Below is a small trained network, with its code and all its weights. Each question gives an input and a class and asks what happens when units are switched off, that is, made to give their printed mean instead of their output.

import numpy as np


def w(rows, s, z=0):
    codes = np.array(rows[::2]) - 128.0
    scale = np.full(codes.shape[1], s)
    scale[-1] = z or s
    return codes * scale


def norm(h):
    return h / np.sqrt((h * h).mean(-1, keepdims=True) + 1e-5)


def f(y):
    return y / 2 * (1 + np.tanh(0.7978845608 * (y + 0.044715 * y**3)))


def log_softmax(a):
    a = a - a.max(-1, keepdims=True)
    return a - np.log(np.exp(a).sum(-1, keepdims=True))


def net(x, mask):
    res = np.array(x, float).reshape(1, 3) / 4 @ E
    u = 0
    for l in range(3):
        y = f(norm(res) @ A[l][:, :-1].T + A[l][:, -1])
        res = res + np.where(mask[u : u + 6], y, B[l][:, -1]) @ B[l][:, :-1]
        u += 6
    return log_softmax(norm(res)[-1] @ U[:, :-1].T + U[:, -1])


A, B = {}, {}
E = w([
[54,252,66,144,141,156],'x0',
[176,181,146,2,131,167],'x1',
[222,136,199,114,19,78],'x2',
],0.011)
A[0] = w([
[103,104,111,185,177,137,152],'0.n0',
[86,164,121,147,201,161,110],'0.n1',
[103,118,118,254,117,120,3],'0.n2',
[95,82,125,102,216,145,36],'0.n3',
[109,128,121,106,128,88,107],'0.n4',
[138,95,155,157,124,144,88],'0.n5',
],0.024,0.0036)
B[0] = w([
[98,134,157,157,47,152,224],'0.n0',
[107,126,81,69,102,91,239],'0.n1',
[91,146,196,209,254,133,248],'0.n2',
[150,74,104,139,121,205,215],'0.n3',
[134,128,146,138,136,132,126],'0.n4',
[160,129,113,134,137,96,165],'0.n5',
],0.03,0.012)
A[1] = w([
[169,96,51,113,113,156,3],'1.n0',
[67,137,30,71,133,83,134],'1.n1',
[151,204,133,51,175,250,86],'1.n2',
[60,152,145,78,115,196,55],'1.n3',
[137,205,142,116,121,129,105],'1.n4',
[71,174,91,126,100,115,45],'1.n5',
],0.021,0.0025)
B[1] = w([
[136,114,235,116,205,98,205],'1.n0',
[63,250,134,33,121,150,224],'1.n1',
[143,204,62,205,208,150,255],'1.n2',
[180,114,100,57,70,108,228],'1.n3',
[105,143,171,175,53,153,195],'1.n4',
[230,126,153,61,229,158,189],'1.n5',
],0.018,0.009)
A[2] = w([
[89,141,91,46,134,66,88],'2.n0',
[88,67,27,117,28,185,2],'2.n1',
[219,232,43,178,87,98,117],'2.n2',
[251,30,95,105,187,88,89],'2.n3',
[179,98,176,106,101,59,124],'2.n4',
[100,70,228,195,67,91,177],'2.n5',
],0.017,0.0047)
B[2] = w([
[135,197,75,140,119,143,169],'2.n0',
[97,3,154,72,120,160,161],'2.n1',
[140,97,219,137,72,165,236],'2.n2',
[149,166,15,193,83,128,211],'2.n3',
[93,79,120,113,94,85,180],'2.n4',
[109,146,144,66,174,41,250],'2.n5',
],0.024,0.011)
U = w([
[94,228,97,24,117,176,220],'0',
[120,130,216,70,77,56,18],'1',
[45,130,182,208,218,82,216],'2',
[207,121,41,179,180,210,5],'3',
[172,171,224,161,39,193,145],'4',
[165,105,39,133,53,49,164],'5',
[72,5,120,90,109,232,74],'6',
],0.017,0.0035)

Each question gives the input, the list of numbers given to net, and the class t.
The units are the neurons (one row each of A and B). Each row of codes is followed by its name. A weight is (code - 128) times the scale printed after its matrix; where a second scale follows, it is the last column's (A, B and U).
mask holds one flag per neuron, layer by layer. A switched-off neuron (its flag False) gives its mean, the last column of its row in B, instead of its output. The means were averaged over made-up inputs and are rounded, as every weight is.
A unit's drop is (log p(t) with every unit on - log p(t) with that unit switched off) / (log p(t) with every unit on - log p(t) with every unit switched off).
The circuit of an input: a set's keep is (log p(t) with only the set's units on - log p(t) with every unit switched off) / (log p(t) with every unit on - log p(t) with every unit switched off). Starting from the 12 units with the biggest drops (on a tie, the unit counted first), units are removed one at a time, each time the one whose removal leaves the highest keep (on an exact tie, the one counted first), for as long as the keep stays at least 0.8.
units of the circuit, in order: the units of the circuit, biggest drop first
most important unit: the unit with the biggest drop
k most important neurons: the k neurons with the biggest drops, biggest first
top k neurons in layer l: the k neurons of layer l with the biggest drops, biggest first
input [-2,3,4], class 1: 3 most important neurons -> (0.n3 0.n1 1.n5)
input [7,-5,-5], class 0: most important unit -> 0.n1
input [4,8,4], class 4: 2 most important neurons -> (0.n1 2.n2)
input [1,7,4], class 4: units of the circuit, in order -> (0.n1 0.n2 2.n2)
input [5,4,6], class 4: units of the circuit, in order -> (0.n2 2.n2)
input [0,1,1], class 4: units of the circuit, in order -> (0.n2 0.n1)
input [6,5,5], class 4: units of the circuit, in order -> (2.n2 0.n2)
input [-2,-5,8], class 2: 2 most important neurons -> (0.n1 1.n3)
input [-2,4,-3], class 3: 3 most important neurons -> (0.n3 1.n0 0.n0)
input [2,3,2], class 4: units of the circuit, in order -> (0.n1 0.n2)
input [7,-5,-6], class 0: 3 most important neurons -> (0.n1 1.n3 1.n5)
input [1,1,7], class 1: 3 most important neurons -> (0.n3 0.n1 0.n2)
input [3,2,4], class 4: 4 most important neurons -> (0.n1 0.n2 0.n0 0.n3)
input [-5,0,-4], class 6: 2 most important neurons -> (0.n0 0.n3)
input [-3,-4,7], class 5: most important unit -> 0.n0
input [6,-4,-5], class 0: 3 most important neurons -> (0.n1 1.n5 1.n3)
input [-5,1,8], class 5: top 2 neurons in layer 0 -> (0.n0 0.n2)
input [-3,5,-4], class 3: 3 most important neurons -> (0.n3 1.n0 0.n0)
input [0,1,-1], class 0: 2 most important neurons -> (0.n1 1.n1)
input [-5,6,-7], class 3: 2 most important neurons -> (0.n3 1.n0)
input [2,-3,-8], class 6: 2 most important neurons -> (0.n3 0.n0)
input [-6,8,-1], class 3: top neuron in layer 1 -> (1.n2)
input [-4,4,8], class 5: top 2 neurons in layer 0 -> (0.n2 0.n0)
input [-5,-1,4], class 5: top 3 neurons in layer 0 -> (0.n1 0.n0 0.n2)
input [-7,-2,-6], class 6: top 2 neurons in layer 0 -> (0.n3 0.n0)
input [-8,2,-6], class 6: top 2 neurons in layer 1 -> (1.n5 1.n2)
